Below is a small trained network, with its code and all its weights. Each question gives an input and a target symbol and asks what happens when units are switched off, that is, made to give their printed mean instead of their output.

import numpy as np


def w(rows, s, z=0):
    codes = np.array(rows[::2]) - 128.0
    scale = np.full(codes.shape[1], s)
    scale[-1] = z or s
    return codes * scale


def norm(h):
    return h / np.sqrt((h * h).mean(-1, keepdims=True) + 1e-5)


def f(y):
    return y / 2 * (1 + np.tanh(0.7978845608 * (y + 0.044715 * y**3)))


def softmax(a):
    e = np.exp(a - a.max(-1, keepdims=True))
    return e / e.sum(-1, keepdims=True)


def log_softmax(a):
    a = a - a.max(-1, keepdims=True)
    return a - np.log(np.exp(a).sum(-1, keepdims=True))


def net(x, mask):
    ids = ['ΓΛΞΠΨδεζηθμσ'.index(c) for c in x.split()]
    T = len(ids)
    res = E[ids] + P[:T]
    u = 0
    for l in range(2):
        r = norm(res)
        for j in range(2):
            rows = slice(3 * j, 3 * j + 3)
            q, k, v = (r @ M[l][rows].T for M in (Q, K, V))
            z = softmax(np.where(np.tri(T) > 0, q @ k.T / 3**0.5, -1e9)) @ v
            o = O[l][rows]
            res = res + np.where(mask[u + j], z, o[:, -1]) @ o[:, :-1]
        u += 2
        y = f(norm(res) @ A[l][:, :-1].T + A[l][:, -1])
        res = res + np.where(mask[u : u + 12], y, B[l][:, -1]) @ B[l][:, :-1]
        u += 12
    return log_softmax(norm(res)[-1] @ U[:, :-1].T + U[:, -1])


Q, K, V, O, A, B = {}, {}, {}, {}, {}, {}
E = w([
[145,140,142,214,121,87,77],'Γ',
[119,129,72,71,199,220,95],'Λ',
[24,98,151,183,226,114,150],'Ξ',
[153,208,113,141,132,100,152],'Π',
[118,143,60,96,150,115,107],'Ψ',
[213,120,147,87,89,94,155],'δ',
[121,71,92,123,175,112,62],'ε',
[151,132,92,73,94,101,72],'ζ',
[53,109,170,93,63,128,41],'η',
[190,109,66,111,131,112,95],'θ',
[160,240,201,97,139,115,95],'μ',
[65,148,128,113,127,2,162],'σ',
],0.023)
P = w([
[254,25,152,73,99,176,153],'0',
[216,83,130,48,137,102,116],'1',
[193,122,102,72,128,63,82],'2',
[199,149,131,92,141,49,64],'3',
[214,153,142,116,159,37,58],'4',
[207,138,152,118,157,34,64],'5',
[164,181,208,244,114,104,104],'6',
],0.0064)
Q[0] = w([
[128,107,141,183,195,77,81],'L0H1',
[156,111,135,150,107,104,87],'L0H1',
[91,57,156,65,149,180,166],'L0H1',
[166,133,157,137,131,162,201],'L0H2',
[172,111,155,114,179,2,11],'L0H2',
[167,86,86,159,161,164,157],'L0H2',
],0.012)
K[0] = w([
[121,153,136,135,148,109,68],'L0H1',
[109,139,191,163,193,111,135],'L0H1',
[248,56,156,14,48,105,88],'L0H1',
[255,54,145,92,39,26,117],'L0H2',
[173,189,236,136,230,95,128],'L0H2',
[145,122,72,56,147,168,59],'L0H2',
],0.0088)
V[0] = w([
[152,144,186,12,211,184,100],'L0H1',
[135,137,143,183,112,79,35],'L0H1',
[91,171,182,72,180,118,162],'L0H1',
[149,101,82,154,98,71,171],'L0H2',
[174,149,128,104,84,71,80],'L0H2',
[138,171,152,103,105,81,142],'L0H2',
],0.011)
O[0] = w([
[122,189,98,66,126,180,87,168],'L0H1',
[229,169,98,110,109,135,111,254],'L0H1',
[136,113,83,126,160,136,150,130],'L0H1',
[178,49,141,43,75,100,160,111],'L0H2',
[118,37,116,139,191,115,155,74],'L0H2',
[169,124,189,56,254,108,94,89],'L0H2',
],0.0084,0.0047)
A[0] = w([
[165,114,57,119,131,221,111,98],'L0N1',
[137,74,161,159,147,106,88,117],'L0N2',
[152,156,98,128,103,148,130,106],'L0N3',
[174,128,157,95,71,158,132,69],'L0N4',
[115,102,150,79,91,143,157,68],'L0N5',
[131,87,164,86,105,119,108,5],'L0N6',
[87,142,174,139,171,141,144,99],'L0N7',
[144,91,122,230,121,95,158,168],'L0N8',
[111,175,128,89,77,109,145,137],'L0N9',
[127,126,250,130,95,46,63,179],'L0N10',
[114,104,129,129,99,103,104,126],'L0N11',
[148,159,91,108,96,126,117,116],'L0N12',
],0.013,0.0029)
B[0] = w([
[94,121,52,151,62,82,119,211],'L0N1',
[134,174,71,128,105,125,119,180],'L0N2',
[105,84,110,157,100,65,148,164],'L0N3',
[142,164,185,175,181,82,86,150],'L0N4',
[124,114,162,94,75,101,135,124],'L0N5',
[151,104,139,82,169,82,147,144],'L0N6',
[192,135,104,103,48,39,62,190],'L0N7',
[146,130,101,100,119,185,97,206],'L0N8',
[117,108,172,163,207,69,92,152],'L0N9',
[113,55,59,192,158,186,159,254],'L0N10',
[199,143,87,254,198,121,175,149],'L0N11',
[113,158,139,65,161,154,103,200],'L0N12',
],0.0084,0.0062)
Q[1] = w([
[172,203,96,151,120,75,51],'L1H1',
[171,144,164,104,176,79,80],'L1H1',
[92,139,141,127,45,68,172],'L1H1',
[76,193,219,97,48,251,170],'L1H2',
[79,109,246,110,165,248,129],'L1H2',
[151,162,193,128,23,179,175],'L1H2',
],0.011)
K[1] = w([
[227,203,65,141,137,74,36],'L1H1',
[168,111,204,143,255,131,95],'L1H1',
[74,67,129,173,92,4,200],'L1H1',
[71,127,165,59,62,169,82],'L1H2',
[47,94,216,76,89,172,77],'L1H2',
[156,85,172,97,43,129,71],'L1H2',
],0.01)
V[1] = w([
[211,203,186,110,116,125,153],'L1H1',
[117,85,108,116,33,204,176],'L1H1',
[87,98,173,238,159,202,109],'L1H1',
[88,146,129,179,193,2,208],'L1H2',
[201,171,150,151,244,147,153],'L1H2',
[179,199,113,22,87,128,157],'L1H2',
],0.01)
O[1] = w([
[132,6,129,172,172,116,83,74],'L1H1',
[144,109,12,60,155,57,78,2],'L1H1',
[164,134,132,99,190,198,116,13],'L1H1',
[95,142,102,166,86,133,254,155],'L1H2',
[148,123,109,123,61,168,122,156],'L1H2',
[46,36,223,105,72,132,114,89],'L1H2',
],0.0099,0.0065)
A[1] = w([
[166,67,186,35,144,43,67,168],'L1N1',
[156,135,45,71,107,68,209,157],'L1N2',
[117,101,154,125,59,118,120,4],'L1N3',
[91,138,164,152,178,155,150,123],'L1N4',
[120,80,74,130,33,173,7,113],'L1N5',
[78,159,162,196,155,104,94,180],'L1N6',
[197,198,81,138,184,110,79,185],'L1N7',
[124,140,181,130,98,95,155,139],'L1N8',
[182,120,222,146,179,143,179,52],'L1N9',
[155,161,211,108,190,221,70,131],'L1N10',
[136,53,123,146,102,150,203,202],'L1N11',
[115,127,124,160,176,130,137,70],'L1N12',
],0.011,0.0039)
B[1] = w([
[176,251,118,64,231,152,118,178],'L1N1',
[89,2,185,253,213,174,189,197],'L1N2',
[149,180,129,113,114,38,125,139],'L1N3',
[121,173,96,182,162,97,231,140],'L1N4',
[76,149,241,209,52,147,159,215],'L1N5',
[172,78,132,139,86,179,156,209],'L1N6',
[155,73,108,96,49,173,102,254],'L1N7',
[103,215,100,45,194,154,91,154],'L1N8',
[56,53,178,156,68,133,128,145],'L1N9',
[80,60,214,214,232,126,157,162],'L1N10',
[95,167,169,56,30,172,169,175],'L1N11',
[134,138,117,98,136,51,159,127],'L1N12',
],0.0073,0.0091)
U = w([
[254,85,100,161,123,105,130,73],'Γ',
[28,106,113,71,125,180,84,168],'Λ',
[149,206,99,177,182,72,223,1],'Ξ',
[117,109,156,41,73,164,168,92],'Π',
[23,81,84,102,205,95,104,192],'Ψ',
[122,143,125,63,152,121,141,243],'δ',
[78,66,104,186,72,53,88,66],'ε',
[147,199,148,58,107,129,81,146],'ζ',
[100,175,68,105,235,205,101,228],'η',
[175,158,181,143,134,4,110,136],'θ',
[84,122,199,162,203,174,86,162],'μ',
[81,40,112,172,202,124,216,173],'σ',
],0.0085,0.0023)

Each question gives the input, a string of symbols that net reads in full, and the target symbol t.
The units are the heads (3 rows each of Q, K, V and O) and the neurons (one row each of A and B). Each row of codes is followed by its name. A weight is (code - 128) times the scale printed after its matrix; where a second scale follows, it is the last column's (O, A, B and U).
mask holds one flag per unit, layer by layer, with each layer's heads first. A switched-off unit (its flag False) gives its mean, the last column of its rows in O or B, instead of its output. The means were averaged over made-up inputs and are rounded, as every weight is.
A unit's drop is (log p(t) with every unit on - log p(t) with that unit switched off) / (log p(t) with every unit on - log p(t) with every unit switched off).
The circuit of an input: a set's keep is (log p(t) with only the set's units on - log p(t) with every unit switched off) / (log p(t) with every unit on - log p(t) with every unit switched off). Starting from the 12 units with the biggest drops (on a tie, the unit counted first), units are removed one at a time, each time the one whose removal leaves the highest keep (on an exact tie, the one counted first), for as long as the keep stays at least 0.8.
units of the circuit, in order: the units of the circuit, biggest drop first
k most important neurons: the k neurons with the biggest drops, biggest first
k most important neurons of layer l: the k neurons of layer l with the biggest drops, biggest first
input Ξ η Γ η, target μ: units of the circuit, in order -> L1N10, L1H1, L0N1
input η Ξ Ξ η σ μ Ξ, target Ξ: units of the circuit, in order -> L1H2
input δ Ξ Ψ ε σ ζ θ, target Ξ: units of the circuit, in order -> L1H2, L0N10
input Λ Γ θ ε η, target Γ: units of the circuit, in order -> L0H2, L0N11, L1H2
input Γ Ξ Ξ Ξ, target η: units of the circuit, in order -> L0N10, L1H1, L0N8
input δ ε η ε ζ θ, target θ: 3 most important neurons -> L0N10, L1N1, L0N1
input θ ε Γ ζ, target Γ: units of the circuit, in order -> L0H2, L0H1
input δ Ψ Γ Ψ, target Γ: units of the circuit, in order -> L0H2, L0H1
input θ Π σ θ, target σ: units of the circuit, in order -> L1H2, L1N2, L0N10
input ζ Ψ Ξ ζ σ Ψ, target Ξ: 3 most important neurons -> L0N9, L0N10, L1N7
input θ Π Ξ η Ξ ε δ, target Π: units of the circuit, in order -> L1N11, L1H2, L0H2
input Ξ μ Ξ ε, target μ: units of the circuit, in order -> L1H1, L0H2
input Ψ ε Λ Π, target Π: units of the circuit, in order -> L1H2, L0H2
input δ ε Ψ θ Ξ, target ε: 4 most important neurons -> L0N7, L0N10, L0N11, L1N1
input Ξ σ η, target Ξ: 2 most important neurons of layer 0 -> L0N9, L0N11
input Ξ η μ θ ε, target σ: 2 most important neurons of layer 0 -> L0N8, L0N7
input ε δ Ψ δ θ, target θ: most important neuron of layer 1 -> L1N1
input Γ θ ζ, target Γ: 2 most important neurons -> L0N10, L0N11
input θ Ψ η, target η: 2 most important neurons of layer 0 -> L0N10, L0N1
input η Ξ Ψ Γ θ, target ε: 2 most important neurons of layer 0 -> L0N8, L0N3
input Ξ η Ψ θ Ξ, target Ξ: 2 most important neurons -> L0N1, L1N7
input Γ σ ζ, target σ: most important neuron -> L1N2
input Ξ Ξ Ξ Ξ Γ Ξ, target η: 2 most important neurons -> L0N8, L0N10
input ε θ δ θ η, target η: 3 most important neurons -> L0N10, L0N11, L0N1
input θ ε Ξ, target ε: 3 most important neurons of layer 0 -> L0N7, L0N10, L0N4
input ε η Ξ η, target μ: 2 most important neurons -> L0N1, L1N10
input θ θ Ψ, target Ψ: 2 most important neurons of layer 1 -> L1N2, L1N1
